[[-46 -29  43]
 [-33  41  70]]
->
[[-29  43]
 [ 41  70]]

[[  1   4 -15   2]
 [ -6  89  30   4]
 [  0   0  -8   1]]
->
[[  4 -15]
 [ 89  30]]

[[-18  49   2]
 [-47 -57   7]
 [ -5 -32  80]]
->
[[ 49   2]
 [-57   7]]

[[  0  38  25  69]
 [ 22  13  25 -20]]
->
[[38 25]
 [13 25]]

[[-31 -44  82  37]
 [-69 -49  46   8]]
->
[[-44  82]
 [-49  46]]

[[-79 -30   4  30]
 [-22 -52  12 -44]
 [  7  -4   9  13]
 [-33  45  30  44]]
->
[[-30   4]
 [-52  12]]
---
[[  8  29  47 -12   2   0  32 -38]
 [ 45   5 -68  10  16  12  20   7]
 [  4 -70 -44  50  51  59 -21  32]
 [-21 -29 -45  12  -2   4 -41  33]
 [ 21 -70 -30  43  45  44 -34  34]
 [ 25  -3 -69  14  12  12   8  19]
 [-17 -58 -13  28  17  20 -52  41]
 [ 13  56  27 -36 -32 -39  34 -32]
 [ 21  57  -5 -28 -18 -21  46 -35]]
->
[[-38  32   0   2 -12  47  29   8]
 [  7  20  12  16  10 -68   5  45]
 [ 32 -21  59  51  50 -44 -70   4]
 [ 33 -41   4  -2  12 -45 -29 -21]
 [ 34 -34  44  45  43 -30 -70  21]
 [ 19   8  12  12  14 -69  -3  25]
 [ 41 -52  20  17  28 -13 -58 -17]
 [-32  34 -39 -32 -36  27  56  13]
 [-35  46 -21 -18 -28  -5  57  21]]

[[-37  53]
 [ 35 -41]
 [-20  19]
 [ 24 -37]
 [-22  22]
 [  6   0]
 [-36  41]
 [ 59 -80]
 [-22  34]
 [ 21 -29]]
->
[[ 53 -37]
 [-41  35]
 [ 19 -20]
 [-37  24]
 [ 22 -22]
 [  0   6]
 [ 41 -36]
 [-80  59]
 [ 34 -22]
 [-29  21]]

[[47 26  9  2  0  1  1  1 -1 29 26 26 13  9 29]
 [11 29 51 67 62 41 20  7  2 24 21 23 12  7 23]
 [ 0  0  1  5 15 33 55 65 57 69 55 73 47 22 59]
 [ 0  0  0  3 11 24 49 64 63 42 38 37 19 14 42]
 [ 1  6 18 37 58 66 55 33 14 51 44 46 25 16 48]]
->
[[29  9 13 26 26 29 -1  1  1  1  0  2  9 26 47]
 [23  7 12 23 21 24  2  7 20 41 62 67 51 29 11]
 [59 22 47 73 55 69 57 65 55 33 15  5  1  0  0]
 [42 14 19 37 38 42 63 64 49 24 11  3  0  0  0]
 [48 16 25 46 44 51 14 33 55 66 58 37 18  6  1]]

[[ 12  36  23]
 [ -4 -61 -47]
 [ -1  56  27]
 [-72   3   0]
 [ -9  63  45]
 [ -9  -8  52]
 [ 56  -9 -25]
 [  4  -8  54]
 [ 29  27  18]
 [ 50 -14  24]]
->
[[ 23  36  12]
 [-47 -61  -4]
 [ 27  56  -1]
 [  0   3 -72]
 [ 45  63  -9]
 [ 52  -8  -9]
 [-25  -9  56]
 [ 54  -8   4]
 [ 18  27  29]
 [ 24 -14  50]]

[[  0 -25   2   2  -2   1 -15  24   0 -16   0  51]
 [-21 -66  -6 -40  20   5  12  -6  -8   4  21  81]]
->
[[ 51   0 -16   0  24 -15   1  -2   2   2 -25   0]
 [ 81  21   4  -8  -6  12   5  20 -40  -6 -66 -21]]

[[  2 -12  -8   4  26 -12   0]
 [-23  -9  -6   9   7  -5  24]
 [ 74 -34 -13  20  56 -34   4]
 [-18 -10  -7   9  12  -7  18]
 [ 13 -15  -9   0  32 -14  -9]
 [-58  41  -8  63  31   1  54]
 [ 35 -20 -12  13  55 -25  -7]
 [-12 -11  -6   2  11  -6   9]
 [  0 -12  -7   0  20  -9  -2]
 [-47 -46 -25 -37  57 -20 -36]
 [-35  -9   0  10 -17   1  42]]
->
[[  0 -12  26   4  -8 -12   2]
 [ 24  -5   7   9  -6  -9 -23]
 [  4 -34  56  20 -13 -34  74]
 [ 18  -7  12   9  -7 -10 -18]
 [ -9 -14  32   0  -9 -15  13]
 [ 54   1  31  63  -8  41 -58]
 [ -7 -25  55  13 -12 -20  35]
 [  9  -6  11   2  -6 -11 -12]
 [ -2  -9  20   0  -7 -12   0]
 [-36 -20  57 -37 -25 -46 -47]
 [ 42   1 -17  10   0  -9 -35]]

[[-56 -67]
 [-52  71]
 [ 20  22]]
->
[[-67 -56]
 [ 71 -52]
 [ 22  20]]

[[77 44]
 [53 24]]
->
[[44 77]
 [24 53]]
---
[[ 10   9 -64]
 [-34   8 -10]
 [  8 -14  -5]
 [ 27 -10 -23]]
->
[[  8 -10]
 [-14  -5]]

[[-57  79  13]
 [-90  42  26]
 [-48  77  10]]
->
[[42 26]
 [77 10]]

[[-57  72 -84]
 [-45  37 -47]
 [-54  11 -84]
 [-57  39 -53]
 [-53  53 -56]]
->
[[ 37 -47]
 [ 11 -84]]

[[ -5 -68  15  14  12]
 [ -5  89 -15 -20 -15]
 [  6 -82  13  16  13]]
->
[[ 89 -15]
 [-82  13]]

[[-31 -35 -14 -10]
 [-25  76 -30  -1]
 [-25  -9   9 -28]]
->
[[ 76 -30]
 [ -9   9]]

[[  6  -8 -56]
 [  7   2  77]
 [  8  25  11]
 [ -9  15  83]]
->
[[ 2 77]
 [25 11]]

[[ -5  17  35  47 -27]
 [  8 -51  81  68 -40]
 [ 14  67   6  -6 -33]
 [ 21  -9 -25 -16   2]]
->
[[-51  81]
 [ 67   6]]

[[12 -3 16 50  6]
 [16 52 16  1  7]
 [-6 24 -6 75 -3]]
->
[[52 16]
 [24 -6]]

[[-10 -17  15  -6  21]
 [-67  29  -2 -32 -12]
 [-44  11 -12  10   8]
 [-51  17  34  -4  14]]
->
[[ 29  -2]
 [ 11 -12]]
